Below is a small trained network, with its code and all its weights. Each question gives an input and a class and asks what happens when units are switched off, that is, made to give their printed mean instead of their output.

import numpy as np


def w(rows, s, z=0):
    codes = np.array(rows[::2]) - 128.0
    scale = np.full(codes.shape[1], s)
    scale[-1] = z or s
    return codes * scale


def f(y):
    return y / 2 * (1 + np.tanh(0.7978845608 * (y + 0.044715 * y**3)))


def log_softmax(a):
    a = a - a.max(-1, keepdims=True)
    return a - np.log(np.exp(a).sum(-1, keepdims=True))


def net(x, mask):
    res = np.array(x, float).reshape(1, 5) / 4 @ E
    y = f(res @ A[0][:, :-1].T + A[0][:, -1])
    res = res + np.where(mask, y, B[0][:, -1]) @ B[0][:, :-1]
    return log_softmax(res[-1] @ U[:, :-1].T + U[:, -1])


A, B = {}, {}
E = w([
[57,64,141,186,27,158,156],'x0',
[142,131,121,140,135,127,147],'x1',
[135,127,117,136,134,127,144],'x2',
[93,142,81,227,161,110,23],'x3',
[147,40,178,137,140,6,151],'x4',
],0.016)
A[0] = w([
[122,137,80,198,158,89,45,137],'n0',
[186,164,122,67,213,106,93,252],'n1',
[122,157,99,114,145,206,126,207],'n2',
[125,80,156,142,70,139,143,166],'n3',
[137,140,99,144,67,214,129,183],'n4',
[122,132,85,247,85,138,80,144],'n5',
],0.014,0.012)
B[0] = w([
[121,106,105,187,149,146,59,217],'n0',
[235,135,82,117,117,83,96,253],'n1',
[154,254,105,139,52,165,106,207],'n2',
[152,85,134,174,118,149,196,185],'n3',
[81,192,114,89,160,157,169,200],'n4',
[48,162,189,122,164,89,84,212],'n5',
],0.016,0.027)
U = w([
[191,174,110,32,47,150,127,168],'0',
[187,72,133,12,140,26,151,196],'1',
[151,183,69,196,108,164,55,4],'2',
[165,41,86,156,206,88,63,86],'3',
[93,151,110,105,78,229,191,180],'4',
[139,58,164,179,86,168,188,183],'5',
[61,179,159,87,180,152,94,101],'6',
[87,53,188,182,139,64,113,118],'7',
],0.011,0.0039)

Each question gives the input, the list of numbers given to net, and the class t.
The units are the neurons (one row each of A and B). Each row of codes is followed by its name. A weight is (code - 128) times the scale printed after its matrix; where a second scale follows, it is the last column's (A, B and U).
mask holds one flag per neuron, in row order. A switched-off neuron (its flag False) gives its mean, the last column of its row in B, instead of its output. The means were averaged over made-up inputs and are rounded, as every weight is.
A unit's drop is (log p(t) with every unit on - log p(t) with that unit switched off) / (log p(t) with every unit on - log p(t) with every unit switched off).
The circuit of an input: a set's keep is (log p(t) with only the set's units on - log p(t) with every unit switched off) / (log p(t) with every unit on - log p(t) with every unit switched off). Starting from all 6 units, units are removed one at a time, each time the one whose removal leaves the highest keep (on an exact tie, the one counted first), for as long as the keep stays at least 0.8.
units of the circuit, in order: the units of the circuit, biggest drop first
unit that matters most: the unit with the biggest drop
k most important neurons: the k neurons with the biggest drops, biggest first
drop when u is switched off: that unit's drop, to one decimal
input [0,-4,6,-3,4], class 1: 2 most important neurons -> n2, n0
input [5,-3,3,0,5], class 5: unit that matters most -> n3
input [-7,-5,4,0,3], class 1: units of the circuit, in order -> n2, n0
input [1,-3,-4,-3,2], class 5: 2 most important neurons -> n1, n5
input [1,6,1,-5,5], class 5: 3 most important neurons -> n1, n3, n5
input [-5,-2,-4,-1,0], class 0: 2 most important neurons -> n0, n5
input [2,3,-5,8,8], class 7: 2 most important neurons -> n1, n5
input [-2,-4,1,-2,4], class 1: units of the circuit, in order -> n2, n0
input [-8,-7,-5,0,-2], class 0: 2 most important neurons -> n1, n0
input [6,-5,0,-2,2], class 5: 2 most important neurons -> n2, n3
input [3,8,1,0,-5], class 4: 3 most important neurons -> n1, n2, n0
input [8,7,2,2,-6], class 6: drop when n5 is switched off -> 0.9
input [-6,7,3,-5,1], class 1: drop when n2 is switched off -> 0.7
input [-7,-7,3,4,3], class 3: drop when n2 is switched off -> 0.4
input [-2,-8,-4,-5,5], class 1: unit that matters most -> n2
